Each name stands for a flat space through zero: a line, a plane or more. A row that begins with a name and a colon came from that space; any other row is followed by the name of the space it lies nearest, among the names in its block.
q199q682: [ -4  14  21 -20   9   5  -8  24   1   7  -5  11 -14  10  18   5   3  21
  -7  14  13]
q907q274: [-13  -3  -2   6  -1  -5 -42  10 -12  -5   4  15 -19  -5   4   6 -13  -6
   3  -5  -5]
q199q682: [ 11  11   0  55 -41  25 -20  25 -13   3 -13  -7 -17  -8 -14  28 -33 -32
  -7 -62 -15]
q199q682: [ 12 -10  13  13   4  -1  42 -11  29 -11  -4   2  37 -25 -21  -8 -10  11
  32 -13  22]
q907q274: [ -1   3  -8 -18  -7 -14   8   1  18 -18   5 -16  -4 -24  14  -1  -8  -6
  11 -31  20]
q199q682: [  5  20 -18  42 -26  20 -11  48  14 -21 -20  -7  -9 -24  -8   6 -30 -23
  11 -50  48]
q199q682: [ 32 -14   0  42 -29   7  12  -4 -46  -5  13  23  -3  -6 -58  57 -52  -4
  48 -28 -57]
q907q274: [  8  23 -18  -4 -15   4  28   8 -17 -12  -3   1   2  29 -11   6   3  -4
 -16  27   5]
q415q813: [  8   0  18   4  11   7  20   4   0   6  -5  14  13   4 -13   3  -2  21
  13  16   4]
q982q835: [  3  -5 -27 -57  28 -29  21 -20 -15  -1  21 -27 -16  -8  17  -1  19  14
  18   9  -5]
q982q835: [ 14 -13  33  12  24   1  31  -9  -7  11  -2  18  19 -15 -24  13 -16  34
  43  -2  -5]
q982q835: [ -9 -31  10 -31  20   4 -13 -23  54  20   6   1  30  12  18 -43  54  12
 -25  56  -2]
q982q835: [ -9  -5 -29  -6  19  -1 -15   4   6   0  -1  -5   0   3   4 -24  23  -3
  -3  30  20]
q415q813: [ -4   4 -11 -13  -5   4  -1   4  18  -3  -2  -3   7  16   8 -17  21  -5
 -23  27  12]
q199q682: [-13  -4   6 -33  23 -12   3 -20  17  11   3 -14   6   3  28 -26  32   9
 -19  18   7]
q415q813: [  4 -11  32   5  12 -15  34 -24   5  -9   2  17  27 -23 -17   4 -23  22
  37 -14   2]
q415q813: [ 10   8   6 -22   4  -1  27   1  -7   0   4   6   3  16  -3   8   5  18
   2  26  -3]
q415q813: [ -1  -4   3  21   6  11  -6  12  18   0 -11   8  13 -10  -9 -12  -1   2
   9   1  23]
q907q274: [ 24  -4  11 -25  -7   5  19  15  13   4  10 -10 -10 -15   3  25  -8  17
  24 -25  -7]
q415q813: [ 37 -11   2 -15 -19   8  37  14  26  -8  12 -12   5 -27 -15  29 -18  11
  42 -35  -3]
q415q813: [ 17 -27  41   4  20 -10  57 -41   5  -1   8  38  54  -3 -44   4 -12  41
  47  35 -19]
q982q835: [-17   6  32  38 -23  -7   1 -18   3 -23 -10  37  30   3 -16  -4 -30 -10
  -9  -5   2]
q982q835: [  2 -12  20   1   2  26 -43  29  11  23  -2  27  -9  18   1   6  11  16
  -8  33 -13]
q982q835: [  8  -5  -2 -22  -2   6 -14   8   2  18   8 -21 -23  -1  20  11  12   0
  -8 -14 -18]
q907q274: [-20   5 -27  15  13 -10 -15 -17 -35  -5  -2  16   4  30 -12 -19  13 -12
 -20  53  -4]
q415q813: [ -7   2  30  -4  -2 -10  24 -14  35 -11  -6  -4  24 -22  13 -14  -6   4
   1 -28  23]
q907q274: [-20   7  -9  16  11  -1 -28   0 -26   2  -7  19  -5  23  -2 -12   7  -5
 -19  36   1]
q199q682: [ 17  -5  24   0   1   1  17   4  -1   8   3 -10  -8 -29  -2  27 -23  15
  33 -51  -9]
q907q274: [ 36   9   6 -15 -49  -3  58   2  12 -27  14 -12   6 -15 -15  41 -35  -4
  23 -51 -14]
q199q682: [  1  -5  18   1  12  22  -5   8  29  29 -12 -11   8   5  15 -18  29   8
 -21   8   8]
q907q274: [ 37 -16  16  31 -54  27  28  -6  26   3   4  -5  24  -6 -32  29 -20 -18
   5 -41 -41]
q907q274: [ 10  -5  25  -1  -3 -15  32 -27 -23  -5  11  15  11  -2 -20  25 -25  15
  24  -9 -32]
q907q274: [ 16   8   0 -22 -17  -8  29   6   4 -16   9  -9  -5 -12   0  22 -17   4
  18 -26   2]
q415q813: [  5 -11  19  10  -9  -1   0 -16   5   9   3 -12   0 -19   3  11 -12  -6
   5 -44 -23]
q982q835: [-10 -14  45  42  11   0   6 -19  10  -3 -12  45  42  -8 -29 -11 -21  17
  20  12   6]
q199q682: [  3  -2  17  -6  -5  12 -32   1 -38  34   8   6 -32  31   8  29   6   4
 -25  12 -61]
q982q835: [ 11   1  24  -6 -12  -4  63 -31  25 -11   0   4  46   8 -14  -9   3   9
  -4  12   0]
q982q835: [-10   1 -21 -43   8 -21  -3 -10  -4 -13  15   2  -7  15  14 -10  18   3
  -9  40   1]
q415q813: [-26   8 -11   8 -10   0 -20  14  66 -26 -18 -12  20 -23  27 -50  12 -26
 -25 -17  71]
q199q682: [-18   5  -7 -34  15 -13 -19  -5   0   7   4 -18 -19   5  37 -15  24  -2
 -26   7   4]
[-10  -7  12  69  27  25 -42  24 -21  24 -25  23  -4 -11 -22  -4 -15   5
  20  -7  13]
q415q813
[  1  -9   3  10 -11  -2  -4  -9   7  -5   3   0   6 -11  -5   3 -10  -9
   5 -19  -9]
q907q274
[ 15 -11  51  44  12   0  43 -21 -10  10  -9   7  25 -37 -29  21 -41  21
  50 -58 -10]
q982q835
[  4   2 -31  14 -14   9  15 -10   5  -5  -4 -11  19  19 -14 -17  19 -22
 -22  24   1]
q907q274
[ 22  13  -5 -25 -15  -8  61 -15  -1  -6   7 -34   4  -3   3  14   0  -2
   1 -28  -7]
q982q835
[ 13  10  16  -6 -29  12  16   7   9   1   0   0   2  15   1  16  -3  -2
 -18  -5 -15]
q982q835
[-11  22 -54 -38 -18  -8 -18  24  14 -27   5 -20 -22  15  28 -17  23 -26
 -34  22  33]
q415q813
[-18  -4   2  -8  57  -7  14 -26  -5  25 -11  -7  19  12  11 -42  42  22
 -11  49  19]
q907q274
[ 21 -20   7 -20  36   8  27  -2   8  26   5  -8   8  -8  -8   0  21  35
  32  19  -2]
q982q835
[ 12   4  -1  46 -29  39 -39  32 -21  24 -11   7 -22  23 -16  25  -8 -20
 -22  -8 -33]
q199q682
[-23  12 -11  -2   1  -4 -10  10  37 -21 -13   0  15  -2  18 -39  15 -12
 -22  14  55]
q415q813
[ -7 -12  38   8   1 -10   8 -41  -2  15   2  -1  15  -4   5  -1  -3   1
 -10 -22 -34]
q415q813
[ 10  -5  17   7  -2  16 -10   6  -5  26  -2  -7 -13   1   4  15   1   4
  -5 -18 -25]
q199q682
[ -6  -1  50 -10  -3  -1   6 -32  -6  26   2   4   6  22  17   5  10   9
 -36   2 -46]
q199q682
[  1  -3 -11 -44  17 -17   5  -6 -11  -1  17  -3 -14   5  11   4  12  16
   9  24  -8]
q982q835
[ -5  -9   3  38  11  28 -35  27  13  12 -17  27  10   7 -17 -15   6   5
   1  32  19]
q982q835
[ 13 -13 -17 -88  24 -12  26 -13  17  10  26 -15  -1  23  21 -10  52  31
  -5  68 -12]
q982q835
[-25   3 -27 -14  14  -8  -7 -12  35  -8  -8 -18  18   5  25 -55  41 -17
 -36  30  43]
q199q682

Each name stands for a flat space through zero: a line, a plane or more. A row that begins with a name and a colon came from that space; any other row is followed by the name of the space it lies nearest, among the names in its block.
q859-q783: [ 41 -15 -23  -4  18   2 -14 -13  11   7   2 -13   2  34  18  33  -2 -51
  -8  58 -15]
q407-q928: [  4  -8 -35 -33  13  -4   7  12 -15  -8 -16 -11  -5  -1 -16 -12  13  -4
 -23  23   5]
q407-q928: [  0   7 -27   0   8  38 -31  13  -9 -12  -3 -15  22   0  54  15  -6 -41
  24  23  32]
q910-q32: [ 21  -3   2  -4   5   5 -10   1  11   2   1 -15  24   5  37  24 -12 -30
   7  11   2]
q187-q499: [ -7 -22 -11 -16 -13 -24  -2  19 -34  -5  -9   3   3  -3 -13 -15  -4  14
 -24   4   2]
q741-q787: [ 17  -1 -21   7  16   6  -3  -7  -1  11 -19 -23  -6   9  -3  -2  -6 -27
 -25  13 -23]
q741-q787: [-19  -9 -10   6   5  -2 -12  -4  17  -1  12  17  -8  24  -8 -16  -4   5
  10 -17  -6]
q187-q499: [-18 -27   2  24   8 -38 -33 -28   4   0  22   8 -21  18 -17  16  -9  -8
 -13   4 -12]
q187-q499: [ -5 -20  45 -42   3 -24  10   3  41  -6  23   3  22  -4 -25 -12  -2   5
  26 -26  16]
q407-q928: [ -7  18   9  26  -5   7  20 -12 -14   2 -17 -15   1 -14   3  10  -3  -2
  -7   1 -24]
q187-q499: [  6  -6 -10  -1  10  19 -23   7   6   4  -4 -15  16   8  19  -7 -16 -32
   8  -3   8]
q882-q34: [-24 -10 -26  -7   5 -28 -23  -7  36  -2  43  66 -32  42  -4  10  -1  49
   7 -20  -6]
q882-q34: [-92   6 -36  -1  19  16  10   1  -3 -27 -17 -10  -9   9 -37 -58   4  -1
  13 -26 -12]
q741-q787: [ 17  30  -9  52 -12  21   7   2   3  11 -14  -4  -7  13  44 -13  17   5
 -11 -24  -9]
q859-q783: [ -3  -7 -20   8   9  17 -16  -8  -3  -8   2   3   9  13  20  15  -3 -20
  17  14   3]
q407-q928: [ 14 -15  37  17 -20 -17 -15   3   0  10  15   0   2   5  -2  -7  -4  -9
   3  -3  12]
q407-q928: [ -2 -18 -20 -13   6 -14   8   6  -1 -12  -8  -5   9  16   1 -17  14  -1
 -12  -4  -2]
q859-q783: [-32  -5  -5  11  -1  -7 -21  -7 -15 -19  17  19 -18 -16 -11  -7  23  29
  11 -18  38]
q882-q34: [ 14   7   9  26 -10   7  -6  -8   2   9   8  13  -1   6  21  18  -5   5
   7  -3  -6]
q882-q34: [  4  36  13  65 -25  36  23   1  -5  -1 -14  -1   7  -1  46 -21  30  15
  17 -38   6]
q741-q787: [ -1  13  -9  -5 -16 -11  17  12 -12   8  -3  24 -15   2  -2   6  -7  37
 -19   4 -22]
q882-q34: [  1   8 -45  -2  19  15  -5  -9  -8   1 -11  -7 -12  18  10  29  -9 -30
 -11  52 -25]
q187-q499: [-37   3  28  -8  11 -31   5  -8  45  16  12  -4 -33   4 -66 -42 -14  12
 -14 -40 -24]
q187-q499: [  6  12  45  18  -5  13  -8 -11  14   8   9 -11  18 -25  16  17 -16 -11
  26 -22  10]
q741-q787: [ 29  26 -22  26 -10  20  11   0   6   3   5  29 -13  20  43  18  27  25
   4   5   1]
q910-q32: [  8 -11  32  24  -7  -8  -2 -13   1  10  -1  -6  10  -7  -8  -5 -10   0
  -1 -29 -12]
q859-q783: [ -1   7  22  31 -10   1  16 -18 -11  12  -8  -5  -9  -2 -20   5  -8  -3
  -4   8 -32]
q741-q787: [  1  -3  -9  -7  -7 -24  22   4  -1 -15   0  19   2  -1  12  -2  29  47
 -13 -28   5]
q910-q32: [-23   8  48 -10 -11 -14  28   2 -15 -10 -17 -36  31 -51  -6   4 -12  -1
   2 -18  -1]
q741-q787: [ -4  50  16   4 -15  30   0  26  -7  11  -7 -21  -6 -32  27   4 -12 -13
   6  15  20]
q407-q928: [-26  -7  -7  15  -9  -4 -23  10 -16  -8   3  -2   2   6  13 -13  -5  -8
   3  -5  13]
q910-q32: [  6   9 -18  11  14  22   5  -7  -1 -17 -11 -25   9  -1  27   3  32 -27
   9  15  20]
q859-q783: [ 21   5  -2  20  -5  19   9  -7  -8  -5 -12 -13  41   9  64  44 -13 -31
  14  21 -20]
q859-q783: [  5  -7  -6  -2  -2  13 -16   5   1  -6  12  13   8  12  19   6   3  -7
  22  10  21]
q741-q787: [-43 -36  35 -21  15 -36 -18 -10  11 -10   7 -37  16 -14 -46 -21 -22 -37
   4 -14   4]
q407-q928: [-32   4 -33  -3   8   8   2  11   3 -20  -9   0  12   8  25 -20   9  10
   4 -30   6]
q407-q928: [-30  18  19 -39   8   0  27  15  24  -2  -9 -25  12 -19 -22 -21 -16  -7
   6 -14  -9]
q882-q34: [-15  20 -43 -10  -2 -11  15  21 -13 -10 -13  12 -15  -3  21  -9  18  44
 -32 -16   0]
q910-q32: [-27  18 -34  14  22  34 -34   2   8   5 -11 -24   6  10  35   6 -38 -48
   6   4 -14]
q187-q499: [ 27   8  27   8  -9  11 -14  10   7  12   3 -21  16  -9  30   7 -10 -30
   8   4  18]
q882-q34: [ 30  -1 -13 -31  11  -9   0   9  32  -2  16   3  -7  20  13   6  25  -7
  -3  22  22]
q407-q928: [-20 -10 -38 -19  10 -11   2   9 -21 -13 -15  -5 -10   4 -17 -17   9   3
 -23  12  -2]
q407-q928: [ 12  32  17 -26  14  37 -14   1  27  20  15   2 -14 -28 -14  21 -24 -11
  26  16  17]
q187-q499: [ 24   2  56 -26 -29 -18  46  11   8 -22  18  18  30 -31  16   9  47  50
  30 -21  47]
q859-q783: [-23  -9  -7 -31  14 -30   0  -4  14   0  10   8 -23   3 -45  -5  -7  14
 -16   3 -12]
q882-q34: [ -8 -10  28  -4 -34 -27  45  23 -32 -13 -18 -15  11  -7 -23 -43  29  14
 -15   3   5]
q882-q34: [ 31  17  -2  16  -6  11  16  -2 -14  10 -16  -6  -8 -10   7   7  13   8
 -18   7  -7]
q910-q32: [-12  -8  -7 -20   0 -26   1   9   1  -5   0   4  11   0  11   8 -15  13
 -14 -12 -11]
q741-q787: [  3  -8 -50   2  13  16 -21   8 -11 -19  -6  -1   9  14  40  -2  20 -11
   1   3  26]
q741-q787: [ 22   4 -20 -55  20   8   6   1   6 -10   9   8  -3 -15  -4  37  14   3
   9  44  24]
q859-q783: [ 18 -10   1  10  -5   0   3  -3  -8  10  -6 -11  -4  25  -9   2  -5 -35
  -8  45 -22]
q910-q32: [ 10  -9  11  -4  -9  -9  -1   3   1   9   5  14   5   3  -3   4 -16  13
  -2 -10 -10]
q910-q32: [ 11  12 -12  27  -2  11   0  -3   4   2   4   7 -30  16  -3 -23  39   7
  -4   1  17]
q859-q783: [ 10 -13 -16 -38  15 -28   7  12  -2  -3 -15 -33  -7  -4 -23 -18  13 -18
 -40  21   3]
q910-q32: [-32 -27   7  -5  27 -11 -20 -37  28  10  18  24 -13   8 -64   0 -39  11
  12 -35 -37]
q187-q499: [-18  17  38  26 -10  -2  30  -1   3  16 -24 -32  -4 -15 -36 -46  -9  -3
 -17 -37 -32]
q187-q499: [ 12  11   8  11  -2  15 -18  -3  -9  12   1  -6   2 -13  18  29 -24 -19
   4  18  -1]
q882-q34: [ -7  16   9  21  14  31  -4 -18  14  10  -5 -10  -9 -11 -18 -11  -5 -11
  15 -20  -6]
q910-q32: [  1  17  61  -5 -12   0   9  -2  20  20  14  -4  -7 -28 -35  -1 -19   2
  16  -7   1]
q859-q783: [ 27   2   8 -20   0 -16  18   4  11   3  -5 -14  21   0  27  29  -7 -10
 -12  14 -15]
q882-q34: [-11  13  20  17  -1  25   7  -4 -19   4 -24 -44  16 -20  -3  -1 -19 -49
   7  22 -13]
q859-q783: [  3 -15 -32  -7  21  -7 -16  -6   3   4  -3 -10 -23  25 -25 -11   3 -27
 -23  30  -9]
q882-q34: [  8 -20 -27 -20  18  -7 -13  -9  18  -4  17  18  -9  33  -7  15   5 -11
   5  30  -2]
q741-q787: [ 16  28  -9  -1  -7  22  18   9  13  -7   8  28  -4  -5  31   3  33  42
  17 -19  26]
q741-q787: [ 27  -4 -22   0   0   0  10 -11   5  -8  13  37  -6  22  18  28  28  27
   7  15   2]
q910-q32: [-25  19  25  21   1  46   6 -14  -8  12 -12  -5  -2 -27 -40 -16 -25  -5
  30 -17 -14]
q910-q32: [-21  38  57  -8 -17  18  39   9 -14  -4 -15 -35   9 -62 -23  -9   3  -3
  19   4  17]
q859-q783: [ 17   6  28 -28 -17 -30  25  21   3  -2   0  -8  18 -22  17   7   7  21
 -14 -10  12]
q407-q928: [ -5 -17  -1  -7   5 -13  -2  -2  -3  -2  -3 -13   1  10 -17  -7  -4 -21
  -8  16  -8]
q187-q499: [ 23  50  36  30 -20  47  26   8  -3   5 -14 -13  19 -43  43   3  15  12
  24 -30  23]
q407-q928: [ -4 -33 -85 -12  23 -21 -19 -16 -24 -12   5  53 -45  33 -34   4  26  48
 -34  15  -8]
q187-q499: [-13   7 -62  -5  22  46 -11   0  -9 -15 -10  20   6   7  24   3   4  10
  19  -8   7]
[-23  37  38  -1 -11   8  19  19  12  18 -14 -23  -6 -36 -23 -41 -19  13
  -7 -46  -5]
q741-q787
[ 37 -10  47 -14 -13  -2  21  -9 -10  -5   4 -17  33 -20   7  43   5 -27
  22  48  10]
q859-q783
[ 24 -10 -28  14   5  24  11  -6 -13 -13 -14  -5  13  22  20  -3  31 -19
   7  22   4]
q882-q34
[-10 -11   5 -23   6 -19  18  -8 -10   1 -10 -17  -3  -3 -40   9 -14 -18
 -15  39 -30]
q407-q928
[-29   2  34  29 -10   3  -7  -5   6  -1   3 -23  22   3  16  -1 -24 -36
  22  -7 -10]
q407-q928
[  9   5   9 -18   1   3   4 -11   3  -1  15  18   2 -11   2  47  -8   8
  19  28  -1]
q187-q499
[ 11 -20   4  17   2 -18  -5 -19  -2  -3   4  -6   4  16   4  18   5 -19
  -6  18 -12]
q741-q787
[ 18  -6 -11 -22  14  11 -28  -1  16   4  17   5   6  12  20  36 -19 -30
  17  36  10]
q187-q499
[ 17  29  87 -10 -24  16  34   4  11  17   5 -14  13 -52 -26   6 -10   3
  32  -2  13]
q910-q32
[-35   9  42 -22   5 -26   3   1  30  -3  14 -24  -3 -24 -26 -10  -9  -9
   6 -14  11]
q741-q787
[ -1  -8 -12 -20  20  -6 -16  -5   6 -12   5 -23   4  -2   7  18   5 -35
   1  31  18]
q741-q787
[-35  -4   8   8 -19 -23  -1   1 -15 -15  16  25  -6  -1   0   6   4  30
   8  -4   7]
q859-q783
[ 14   2  25 -16 -10 -13  20   6  10  -1   4   3  18 -13  12  10   3  19
   3 -15   4]
q910-q32
[-27 -12  -6   0  22  11 -14 -22   8   2   4   2 -11   6 -42  -5 -20 -17
  14   3 -18]
q882-q34
[  2   9 -14 -21  -7  21  21  12 -25 -11  -8  10  -4  -9 -11   0  20  10
  12  36  16]
q910-q32
[ 21 -32 -43 -30  29  -2 -33 -10   7  -6  13  21   6  19  10  32  -7  -5
   2  15   7]
q882-q34
[ 31   2  15  16 -17  10  -1   7  -3  14   0   8   7   5  17   1  -4   2
   3  -3   1]
q910-q32
[-17   0 -13 -15  -1 -11   6   0 -11  -9   6  27 -14  -9 -16   5   8  41
  -3  -6   4]
q187-q499
[ 16  24 -23   9  -7   5  12  13 -17   4 -18  -7  -7  -5  32   8   9   9
 -27   9  -6]
q741-q787
[ -53    3 -108   17   37   12  -20   12  -13   -8  -48  -29   -8   40
   26  -47  -17  -23  -51  -29  -45]
q859-q783
[-14 -13 -13   4   3  -8  -8   0  -1  -5   0   4   1  13  -2 -13  -2   2
  -4 -13  -5]
q741-q787
[ 14   2  22  14   0   7 -15  -6  21  18   7  -3   9   3  13   8 -26 -15
   8 -17 -10]
q910-q32
[  1  -6  22 -21   0   4  -2  -2  13   3  18  16  -3  -5 -30   1  -5   5
  24   7  12]
q859-q783
[  3 -38 -32 -47   3 -35  10   4  -5 -14   8  46  13  20  -7  18  -4  49
 -10  -6 -17]
q910-q32
[  5 -30 -16   0   6  -6  -4  -5 -11 -10  -7  -9  19  24   7   2   2 -27
  -1  19  -9]
q187-q499
[ -3  19  26 -35 -15 -21  46  24  -4   4 -16 -10  -2 -35 -29 -23   6  38
 -24 -17  -3]
q407-q928
[ 15  19  29  51 -17   5  14  -7   3  14 -11 -17   1  -2  19 -10   7  -3
  -8 -24 -14]
q741-q787
[ 33  20  56  10 -39   5  13  25 -22  16  -9 -28  20 -31  25   5 -10 -18
   0  18  16]
q910-q32
[ 17  21  77   8 -19   0   8   7  11  22   0 -31   9 -47 -11 -12 -13  -7
   4 -28  17]
q882-q34
